After every row comes roughly how far along a hidden order it lies, from 0 to 15.
In the rows, 128 means zero.
134  129  128  132  130  134  120  117  117  144  103  117  98  128  111  128  145  132  182  86  130  123  132  116  144 => 0
124  137  127  139  124  144  121  116  38  113  114  111  117  125  101  123  139  133  212  114  116  130  128  113  94 => 6
127  130  129  112  147  100  120  131  195  127  162  160  138  129  141  126  105  123  47  144  136  129  121  118  51 => 10
120  154  129  115  117  135  119  113  101  129  137  165  136  129  119  130  132  116  129  141  103  124  114  127  57 => 12
132  125  130  137  123  140  134  138  156  145  134  135  126  129  136  129  133  127  98  132  158  125  132  140  171 => 6
125  136  133  128  144  113  127  130  202  128  165  146  137  129  142  122  115  122  4  155  150  122  124  128  82 => 8
130  133  128  131  121  144  122  125  64  139  111  118  110  126  113  126  140  133  174  108  105  130  129  122  123 => 4
129  116  130  119  127  115  133  140  220  148  152  161  143  131  149  133  119  120  44  149  143  127  125  148  144 => 11
120  140  131  116  122  133  126  139  106  116  145  163  150  127  132  129  118  120  101  162  109  129  116  139  90 => 15
134  125  129  140  137  128  132  143  191  142  132  133  121  129  147  128  127  130  51  129  161  126  138  134  170 => 4
128  143  127  132  129  140  122  125  55  115  123  123  118  125  106  123  135  132  148  124  112  129  126  116  87 => 6
124  133  127  119  130  114  126  129  166  123  146  158  144  128  141  129  120  123  33  149  112  127  123  130  84 => 11
119  148  133  116  128  130  119  123  126  122  153  167  138  128  122  126  121  117  84  153  122  124  112  122  50 => 12
124  130  127  116  121  123  128  135  159  128  131  179  146  128  145  136  121  118  101  141  101  129  124  136  121 => 12
130  121  131  130  139  112  137  135  244  140  154  141  138  130  155  128  118  122  1  146  162  122  130  141  142 => 8
130  120  129  134  115  145  137  132  171  149  123  140  138  130  144  134  135  121  100  134  140  125  132  152  180 => 9
129  141  128  129  147  112  120  142  115  114  142  129  118  126  121  121  121  138  83  132  130  130  128  107  98 => 3
127  140  127  136  129  139  121  125  48  111  114  104  107  125  103  124  138  136  197  110  111  129  130  108  86 => 4
133  125  132  142  137  135  131  128  149  138  132  101  107  128  118  122  137  133  122  115  169  124  132  128  141 => 3
132  134  129  129  130  131  119  124  77  142  108  112  108  127  111  124  137  137  159  104  114  127  129  113  130 => 0
127  130  131  118  151  103  126  133  210  128  170  152  136  130  142  122  109  122  20  159  154  127  121  123  69 => 9
121  146  130  109  127  122  117  130  134  122  152  183  137  128  124  130  121  118  81  153  105  126  113  122  42 => 13
122  138  127  119  130  112  126  132  145  117  154  156  148  128  135  127  118  124  35  156  107  128  120  127  68 => 12
124  137  127  121  126  121  127  129  144  124  137  167  145  128  137  131  123  122  57  145  102  126  123  133  101 => 10
128  146  127  126  132  133  117  129  87  120  125  157  119  126  118  126  131  130  130  124  105  129  125  116  78 => 7
128  138  128  137  105  165  136  129  31  135  107  115  130  126  122  130  143  128  172  128  104  130  130  138  173 => 8
127  110  134  132  121  132  141  146  213  141  163  143  150  129  156  130  117  117  48  167  160  128  129  160  151 => 15
126  144  124  130  115  148  123  120  26  122  111  121  120  126  109  128  138  133  196  118  91  131  127  120  101 => 7
132  129  130  126  118  141  128  136  143  152  126  159  122  129  134  133  134  124  121  131  133  125  128  133  158 => 7
135  130  130  125  152  104  127  142  225  140  156  144  118  131  141  125  117  131  12  135  175  123  129  121  124 => 3
125  138  130  106  148  105  116  132  164  122  163  176  137  129  135  126  107  122  87  152  121  129  117  115  51 => 11
131  132  129  134  129  134  122  124  81  140  119  104  105  127  113  122  137  137  145  109  127  127  130  120  134 => 1
131  134  129  123  144  114  118  143  164  136  147  149  120  128  135  124  117  131  86  135  135  129  128  115  104 => 4
125  119  136  138  126  134  145  140  204  131  165  122  151  129  156  125  121  118  7  169  178  123  127  158  168 => 13
135  121  127  129  136  124  122  123  184  143  113  120  100  128  118  129  138  134  181  92  138  125  132  117  141 => 0
130  125  130  126  131  120  128  134  223  151  142  162  129  130  145  132  124  121  57  135  153  123  128  136  134 => 7
128  146  128  129  138  129  119  132  89  112  130  133  117  126  114  123  127  132  132  127  117  129  125  108  70 => 6
130  132  130  127  116  146  129  135  118  150  124  147  128  129  134  133  137  123  111  131  125  126  126  140  156 => 8
124  145  129  115  141  112  116  127  162  120  141  176  133  128  134  128  117  122  53  138  106  124  121  114  52 => 8
129  143  126  128  131  133  117  125  62  116  113  131  112  125  110  124  134  136  189  113  100  131  127  111  81 => 5
131  131  128  135  126  143  118  119  82  145  105  114  105  126  109  126  142  134  193  101  110  127  132  117  123 => 1
126  148  126  130  116  146  126  123  52  119  120  129  129  126  117  127  138  128  135  127  98  128  124  124  104 => 8
128  113  133  127  130  118  143  148  221  136  170  138  151  131  153  127  115  122  9  169  167  129  125  157  162 => 14
128  141  126  131  132  136  119  119  52  113  111  110  110  126  105  124  136  136  198  110  109  129  128  107  79 => 4
132  130  129  137  114  153  133  131  97  146  113  122  118  128  125  131  142  128  172  113  133  125  130  139  182 => 5
126  135  131  124  122  133  129  131  153  142  135  155  135  129  137  131  128  119  68  140  127  123  125  137  137 => 9
131  130  131  132  113  153  135  134  122  148  124  137  129  129  135  133  137  123  124  130  141  125  129  144  181 => 8
130  120  127  123  117  126  131  132  203  151  121  160  138  130  151  138  129  121  93  124  123  126  132  144  171 => 8
122  148  129  121  127  123  122  123  130  119  138  159  140  127  128  128  128  120  61  143  106  123  119  122  67 => 10
129  142  126  127  132  133  116  122  57  115  113  129  111  125  107  126  133  134  195  112  103  131  127  106  83 => 5
130  121  133  116  142  106  125  135  255  152  165  171  131  131  147  129  115  120  34  143  156  124  123  137  95 => 10
127  149  127  132  123  137  126  123  59  118  128  128  129  126  118  125  136  129  112  137  110  127  124  119  94 => 8
126  131  132  126  120  137  133  133  161  145  131  147  141  129  143  132  128  117  49  143  132  123  126  144  160 => 10
126  145  128  122  129  137  118  121  78  122  129  150  123  127  117  127  130  124  130  128  107  127  121  114  63 => 8
127  134  130  116  144  110  118  130  191  139  149  175  129  129  142  128  115  122  42  141  130  124  124  120  79 => 7
133  125  128  113  142  110  114  140  194  155  139  181  116  130  137  132  119  127  97  120  138  128  127  116  111 => 4
123  139  128  125  124  121  132  134  132  111  142  150  150  127  140  129  120  122  49  155  107  128  123  131  101 => 12
127  145  126  111  144  105  113  130  147  118  132  171  125  128  129  129  118  128  96  125  103  126  122  100  71 => 5
124  143  125  113  127  116  118  126  149  127  132  185  138  128  135  133  124  121  49  134  87  126  121  120  63 => 10
127  145  126  143  133  140  121  111  45  109  99  90  110  125  103  121  141  137  184  101  122  125  132  106  104 => 0
130  128  133  122  141  114  122  134  221  153  158  170  126  130  143  129  118  121  39  136  156  123  126  130  99 => 7
127  139  125  127  127  135  113  112  42  120  99  126  106  126  100  127  139  133  252  94  104  129  128  101  81 => 2
121  147  129  118  114  143  126  121  78  126  129  156  146  128  129  131  126  116  119  146  97  126  118  131  96 => 13
127  145  125  132  110  156  129  127  23  123  108  131  131  127  122  131  140  131  154  127  91  130  127  130  145 => 8
123  145  130  131  135  121  128  127  154  114  152  142  140  127  132  123  121  123  2  150  132  122  123  126  82 => 9
134  123  129  139  132  135  132  139  167  144  136  133  117  129  142  129  131  128  105  126  158  127  138  136  172 => 5
132  120  128  126  130  120  127  138  202  151  132  165  128  130  148  135  124  124  77  127  139  126  132  135  155 => 7
127  148  129  124  145  115  118  134  120  107  138  148  122  126  122  123  120  132  90  133  122  127  124  106  72 => 5
122  148  129  115  126  121  119  126  128  119  141  175  138  128  128  130  124  118  62  144  97  125  116  121  58 => 11

New part:
129  133  126  128  131  138  134  131  219  134  128  126  115  131  124  194  129  130  125  128  136  103  140  131  126  134  162  121  131  136  131  115  129  124  126  129  138  116  114  132  132 => 14
126  128  129  129  129  140  128  134  151  134  137  117  125  123  154  144  134  128  127  121  132  127  136  130  130  137  115  134  128  128  128  131  128  129  131  103  121  113  125  131  137 => 7
124  126  126  125  128  144  127  140  128  140  135  131  128  131  153  111  116  128  138  138  134  136  123  126  128  123  100  129  126  126  128  122  129  130  145  142  130  140  122  127  129 => 10
128  133  127  129  131  141  135  130  239  133  132  123  119  129  139  205  133  130  121  125  136  100  144  131  127  139  161  123  133  135  130  115  129  124  122  119  134  110  113  133  136 => 15
125  125  122  125  129  140  127  139  97  140  134  129  124  133  143  112  115  128  140  137  134  135  123  127  126  118  108  127  123  127  128  122  129  130  148  147  135  139  121  127  126 => 11
127  127  121  125  129  137  129  138  123  139  129  135  123  135  125  138  112  129  136  139  135  127  124  127  125  116  128  122  126  130  128  116  129  128  145  152  140  141  119  127  126 => 12
127  128  110  124  132  142  129  140  127  142  133  128  113  138  125  155  114  129  140  135  137  120  128  129  124  115  132  119  123  133  129  110  128  129  149  144  140  136  112  131  125 => 12
127  128  129  127  128  132  128  130  119  131  130  130  129  128  133  126  126  128  131  133  130  129  126  127  128  127  125  128  128  128  128  126  129  128  132  133  131  131  125  127  130 => 1
128  128  137  125  125  126  129  129  122  128  123  144  143  131  123  98  121  129  136  148  128  136  118  124  127  118  125  124  131  125  127  123  130  126  130  164  137  152  129  122  124 => 11
129  133  123  128  131  133  134  127  207  132  129  125  116  131  122  195  132  130  122  125  135  103  140  132  126  132  161  121  131  134  130  115  129  125  124  127  136  116  115  132  132 => 14
128  131  130  128  129  131  131  128  172  130  128  127  127  127  135  155  133  129  125  129  131  122  133  129  128  133  140  126  131  131  129  123  129  126  123  128  130  121  126  129  131 => 5
129  130  130  129  129  130  130  124  162  126  127  128  129  127  122  151  135  128  122  127  128  119  132  129  128  132  140  126  130  131  129  127  128  126  119  129  129  124  126  128  128 => 5
127  128  139  130  126  128  127  125  146  124  130  123  136  123  144  114  137  127  125  123  126  132  130  128  131  137  119  134  130  125  127  137  128  128  120  112  120  123  133  128  132 => 7
125  128  130  127  128  140  129  136  156  136  136  125  127  128  151  148  126  129  133  130  133  127  131  129  129  133  119  129  128  129  128  121  129  129  136  128  129  123  120  129  132 => 0
130  129  118  126  130  131  131  131  130  135  126  135  121  135  109  154  119  130  130  136  133  118  128  128  125  120  148  119  127  132  129  113  129  126  136  153  140  138  119  128  123 => 13
129  133  135  130  130  137  134  127  229  130  130  124  124  126  139  191  136  130  122  126  133  105  141  131  128  140  157  124  135  135  130  117  130  124  118  119  133  111  120  132  135 => 15
126  128  138  128  127  133  129  131  153  130  130  133  134  126  143  123  129  128  131  134  130  132  126  127  130  130  120  128  130  125  128  128  129  127  132  135  128  133  127  127  131 => 0
124  126  131  128  128  138  126  135  129  132  136  119  128  124  157  118  132  127  132  123  132  132  130  129  130  137  100  135  127  126  127  135  128  130  134  113  122  120  128  130  132 => 8
125  125  125  126  127  137  127  138  102  137  134  130  128  131  146  103  118  128  138  134  133  142  122  127  127  122  107  129  124  126  127  126  129  132  145  142  129  137  134  127  127 => 10
129  132  130  128  131  137  134  129  228  132  127  131  124  129  123  188  133  130  125  131  132  107  139  130  127  133  161  120  134  136  130  115  130  123  121  136  138  121  116  129  131 => 14
131  129  123  129  129  117  128  121  128  121  123  126  126  127  111  149  134  128  121  122  125  121  132  129  127  128  146  127  128  130  128  129  127  127  118  116  128  123  132  130  126 => 5
124  129  129  126  130  151  131  143  178  144  138  126  122  130  165  154  120  129  138  134  140  122  134  129  127  129  119  128  128  131  129  115  130  128  145  135  133  126  115  129  134 => 2
125  125  119  125  129  139  126  139  90  139  134  127  124  132  143  107  112  128  141  133  134  135  122  127  126  120  111  129  123  126  128  122  128  131  149  137  133  136  124  128  124 => 10
127  130  126  127  130  138  131  132  176  134  131  126  120  130  131  160  125  129  129  129  134  118  134  130  127  130  140  124  129  132  129  120  129  127  134  126  132  123  118  131  131 => 4
126  125  117  124  129  131  127  139  80  138  132  131  122  133  130  117  112  128  139  135  133  132  124  127  126  116  118  126  122  127  128  120  128  130  147  145  136  138  123  128  124 => 11
127  128  117  124  131  143  131  141  141  143  131  131  116  136  130  158  114  130  136  137  138  117  129  129  125  118  136  120  125  133  130  109  129  128  146  148  140  136  111  128  126 => 12
129  133  122  129  132  134  133  128  208  132  128  122  117  129  123  193  134  129  120  121  134  103  145  132  127  134  156  123  132  136  130  118  129  125  121  118  131  111  116  133  133 => 15
125  126  132  128  127  135  126  132  115  134  134  124  132  125  154  97  126  127  133  129  129  138  125  128  130  131  101  135  127  123  127  132  128  130  135  119  122  127  130  127  132 => 9
129  130  117  125  130  133  131  132  158  135  126  134  120  135  113  166  120  130  131  137  136  116  129  128  125  119  150  118  128  133  129  111  129  125  133  151  141  139  117  129  124 => 13
129  131  117  128  132  135  132  130  198  135  131  120  112  131  124  198  133  130  122  119  137  99  143  133  126  132  159  123  129  136  131  114  128  125  127  118  135  111  114  133  132 => 14
131  132  123  128  131  128  133  124  191  126  124  129  122  131  103  182  130  130  122  127  130  107  136  129  126  129  163  120  131  134  130  115  129  123  120  136  136  124  121  130  129 => 14
127  129  138  128  127  135  130  132  158  132  131  131  134  126  144  121  128  128  132  136  131  132  126  127  129  131  119  129  131  127  128  127  130  127  128  136  128  131  126  127  131 => 0
129  129  115  125  131  136  131  135  153  136  129  132  116  136  108  164  122  130  129  134  135  116  130  129  124  120  146  118  126  135  129  110  129  126  135  149  142  134  115  130  125 => 13
129  133  142  131  129  131  135  124  235  126  128  126  129  124  136  183  140  129  120  127  132  109  143  130  130  143  154  125  137  133  130  123  130  123  113  121  129  115  122  130  137 => 15
126  127  117  124  129  144  129  141  120  139  135  131  119  134  135  131  113  129  141  136  136  130  124  127  125  118  117  125  124  129  128  114  129  130  148  147  139  139  116  128  125 => 11
129  133  132  129  131  135  136  129  223  132  129  130  123  129  123  190  131  131  123  132  135  106  139  130  128  136  157  119  134  134  130  115  130  123  121  133  136  122  116  131  132 => 14
128  127  127  127  128  127  127  128  111  130  128  130  129  130  130  117  124  128  131  130  128  129  125  127  128  125  126  126  127  127  128  126  128  128  133  135  129  134  130  128  129 => 1
125  128  137  130  128  133  129  129  155  130  133  123  131  123  153  129  135  128  128  125  128  130  133  129  131  138  117  134  130  126  128  134  129  127  124  112  120  117  130  129  133 => 7
130  130  117  125  131  129  131  131  137  134  126  132  117  134  112  159  120  130  130  134  133  114  131  128  123  118  153  118  126  134  129  112  128  125  131  146  141  131  116  129  124 => 13
129  132  124  127  132  141  134  135  212  138  130  129  118  132  128  197  123  130  129  134  138  105  138  130  125  128  153  121  131  136  131  106  130  124  131  141  142  126  108  131  131 => 14
128  129  116  125  132  141  131  139  153  142  132  129  112  136  128  167  114  130  135  134  137  119  130  130  124  118  144  119  124  134  129  108  129  127  144  146  143  133  112  131  126 => 12
127  128  121  127  129  135  128  133  118  134  132  126  121  130  135  143  123  129  134  129  133  126  128  129  127  123  126  126  125  129  128  115  128  129  137  131  132  129  121  129  127 => 2
125  131  139  127  130  150  134  140  219  142  136  129  125  128  157  170  123  130  133  139  139  117  136  129  128  134  135  125  132  132  129  114  131  126  139  134  136  125  111  129  135 => 3
129  129  116  125  131  137  132  134  142  139  129  132  117  136  110  161  121  130  131  135  134  115  129  128  125  118  148  118  126  133  130  111  129  127  139  147  143  136  114  129  125 => 13
124  126  139  128  126  137  127  133  129  132  134  129  136  124  159  95  126  127  135  134  132  142  123  127  131  135  98  134  130  124  128  133  129  130  136  127  123  130  131  126  132 => 9
127  129  128  126  129  141  130  135  163  138  133  129  126  130  137  141  122  129  133  132  135  123  131  129  127  127  129  126  127  130  129  119  129  128  137  135  133  130  117  129  131 => 2
127  127  139  130  125  124  127  124  104  121  126  129  139  122  135  95  132  127  127  126  122  139  124  127  131  134  113  133  129  123  127  141  128  129  122  120  121  129  139  126  131 => 8
131  132  130  129  129  131  134  124  221  128  125  130  124  128  122  180  134  130  122  129  131  107  139  130  127  133  159  120  133  134  130  117  129  123  119  134  135  121  120  130  131 => 14
130  133  131  130  130  128  133  121  211  124  127  123  124  126  125  182  138  129  118  121  129  109  141  131  129  141  158  125  132  134  130  125  128  124  114  116  129  111  121  130  132 => 15
125  128  133  127  129  143  130  138  164  138  137  127  128  128  158  138  126  129  136  133  135  127  131  128  129  133  116  127  129  129  129  121  130  128  136  131  129  126  119  129  132 => 0
125  126  136  127  126  135  126  135  109  133  133  130  136  127  146  95  122  127  137  135  129  141  122  126  129  127  102  132  127  124  127  133  129  130  138  131  126  137  127  125  130 => 10
